Below is a small trained network, with its code and all its weights. Each question gives an input and a class and asks what happens when units are switched off, that is, made to give their printed mean instead of their output.

import numpy as np


def w(rows, s, z=0):
    codes = np.array(rows[::2]) - 128.0
    scale = np.full(codes.shape[1], s)
    scale[-1] = z or s
    return codes * scale


def f(y):
    return y / 2 * (1 + np.tanh(0.7978845608 * (y + 0.044715 * y**3)))


def log_softmax(a):
    a = a - a.max(-1, keepdims=True)
    return a - np.log(np.exp(a).sum(-1, keepdims=True))


def net(x, mask):
    res = np.array(x, float).reshape(1, 5) / 4 @ E
    y = f(res @ A[0][:, :-1].T + A[0][:, -1])
    res = res + np.where(mask, y, B[0][:, -1]) @ B[0][:, :-1]
    return log_softmax(res[-1] @ U[:, :-1].T + U[:, -1])


A, B = {}, {}
E = w([
[26,52,160,155,122,177,124],'x0',
[155,130,112,156,253,171,112],'x1',
[128,131,126,130,128,129,129],'x2',
[156,113,159,254,111,103,125],'x3',
[127,128,125,127,128,127,128],'x4',
],0.0099)
A[0] = w([
[157,129,133,142,96,86,122,135],'N0',
[129,127,127,130,129,116,125,127],'N1',
[194,132,125,172,213,167,132,59],'N2',
[126,124,124,151,131,136,131,126],'N3',
[133,126,123,94,131,116,137,126],'N4',
[113,128,131,132,116,128,138,118],'N5',
[106,99,134,123,168,169,124,112],'N6',
[132,132,119,116,128,130,140,113],'N7',
[65,114,133,76,196,197,123,112],'N8',
[81,118,144,81,61,123,125,36],'N9',
[125,144,118,92,122,123,139,156],'N10',
[192,144,119,101,151,119,140,168],'N11',
[81,118,151,74,23,130,130,35],'N12',
[131,142,113,24,111,115,128,53],'N13',
[153,129,129,142,103,92,127,135],'N14',
[126,121,149,235,144,132,135,36],'N15',
[184,142,145,156,56,54,130,138],'N16',
[48,99,143,176,91,174,146,170],'N17',
[147,128,128,141,99,97,131,135],'N18',
[128,126,129,138,131,133,139,126],'N19',
[116,150,115,44,125,122,143,200],'N20',
[88,114,132,91,53,120,139,205],'N21',
[29,102,131,192,83,156,129,2],'N22',
[173,130,114,155,148,113,131,79],'N23',
[151,127,124,143,104,93,137,137],'N24',
[129,125,130,126,123,127,133,139],'N25',
[110,123,142,128,113,125,136,116],'N26',
[100,118,135,108,165,170,125,116],'N27',
[142,133,134,136,105,104,123,127],'N28',
[133,152,114,7,105,132,134,52],'N29',
[114,129,127,116,143,146,129,115],'N30',
[133,118,131,127,132,113,135,134],'N31',
[113,124,131,121,146,142,127,115],'N32',
[106,125,125,111,151,153,131,118],'N33',
[216,154,104,69,168,130,134,28],'N34',
[128,120,121,129,122,118,127,142],'N35',
[137,131,136,131,118,112,123,125],'N36',
],0.012,0.0077)
B[0] = w([
[116,131,132,146,110,133,185,178],'N0',
[122,133,132,128,124,131,130,129],'N1',
[176,151,196,112,94,98,37,212],'N2',
[126,135,120,118,121,133,106,138],'N3',
[122,135,125,132,139,130,100,140],'N4',
[139,118,134,130,122,124,124,131],'N5',
[100,124,80,135,134,138,165,170],'N6',
[120,129,126,131,136,133,119,125],'N7',
[79,106,58,147,127,137,244,219],'N8',
[105,121,82,109,173,144,75,175],'N9',
[116,114,112,128,147,131,103,161],'N10',
[137,135,164,121,101,123,65,206],'N11',
[102,121,72,88,193,155,59,206],'N12',
[165,139,189,155,84,115,103,180],'N13',
[121,126,132,143,110,131,173,168],'N14',
[127,135,105,58,168,141,29,197],'N15',
[98,114,125,163,96,127,253,247],'N16',
[130,128,100,91,167,133,58,255],'N17',
[123,125,130,141,113,127,170,165],'N18',
[126,130,123,127,124,131,116,130],'N19',
[121,118,92,104,179,138,61,226],'N20',
[179,152,193,155,88,106,108,246],'N21',
[204,158,229,147,71,97,90,197],'N22',
[125,123,151,158,89,130,121,154],'N23',
[124,122,125,143,103,129,166,167],'N24',
[131,127,130,131,124,129,129,134],'N25',
[136,138,138,137,118,126,118,136],'N26',
[104,126,95,131,142,134,189,167],'N27',
[123,126,130,137,119,128,160,150],'N28',
[170,144,205,156,77,106,104,195],'N29',
[128,117,109,133,137,129,149,133],'N30',
[125,141,124,130,116,132,127,132],'N31',
[120,133,109,129,133,133,147,133],'N32',
[113,127,110,134,136,139,165,146],'N33',
[98,107,78,97,187,156,57,188],'N34',
[129,129,132,131,122,131,131,136],'N35',
[122,132,131,133,123,129,144,135],'N36',
],0.021,0.0088)
U = w([
[188,156,215,158,74,76,122,248],'0',
[119,117,102,84,223,161,90,50],'1',
[91,104,108,164,131,135,254,78],'2',
],0.0087,0.0011)

Each question gives the input, the list of numbers given to net, and the class t.
The units are the neurons (one row each of A and B). Each row of codes is followed by its name. A weight is (code - 128) times the scale printed after its matrix; where a second scale follows, it is the last column's (A, B and U).
mask holds one flag per neuron, in row order. A switched-off neuron (its flag False) gives its mean, the last column of its row in B, instead of its output. The means were averaged over made-up inputs and are rounded, as every weight is.
A unit's drop is (log p(t) with every unit on - log p(t) with that unit switched off) / (log p(t) with every unit on - log p(t) with every unit switched off).
The circuit of an input: a set's keep is (log p(t) with only the set's units on - log p(t) with every unit switched off) / (log p(t) with every unit on - log p(t) with every unit switched off). Starting from the 12 units with the biggest drops (on a tie, the unit counted first), units are removed one at a time, each time the one whose removal leaves the highest keep (on an exact tie, the one counted first), for as long as the keep stays at least 0.8.
units of the circuit, in order: the units of the circuit, biggest drop first
most important unit: the unit with the biggest drop
k most important neurons: the k neurons with the biggest drops, biggest first
drop of u: that unit's drop, to one decimal
input [1,-7,3,-4,-6], class 1: most important unit	N12
input [7,3,3,6,-7], class 1: 3 most important neurons	N15; N17; N21
input [1,-7,3,0,-4], class 1: 3 most important neurons	N12; N9; N2
input [0,-6,6,2,2], class 2: 2 most important neurons	N16; N2
input [2,3,-4,5,-2], class 1: 2 most important neurons	N21; N15
input [7,-8,-7,-3,2], class 1: 3 most important neurons	N12; N9; N17
input [0,8,-2,4,1], class 0: 2 most important neurons	N2; N12
input [-7,-1,-5,-8,4], class 0: 2 most important neurons	N29; N13
input [2,7,0,8,7], class 1: 2 most important neurons	N15; N21
input [-7,-2,0,1,-1], class 2: 2 most important neurons	N16; N2
input [4,-4,2,-3,1], class 1: drop of N12	0.2
input [0,7,-4,1,-7], class 0: drop of N21	-0.5
input [-5,-5,4,7,6], class 2: drop of N20	0.0
input [6,6,-6,0,3], class 2: units of the circuit, in order	N8
input [-2,7,1,2,6], class 0: drop of N17	0.4
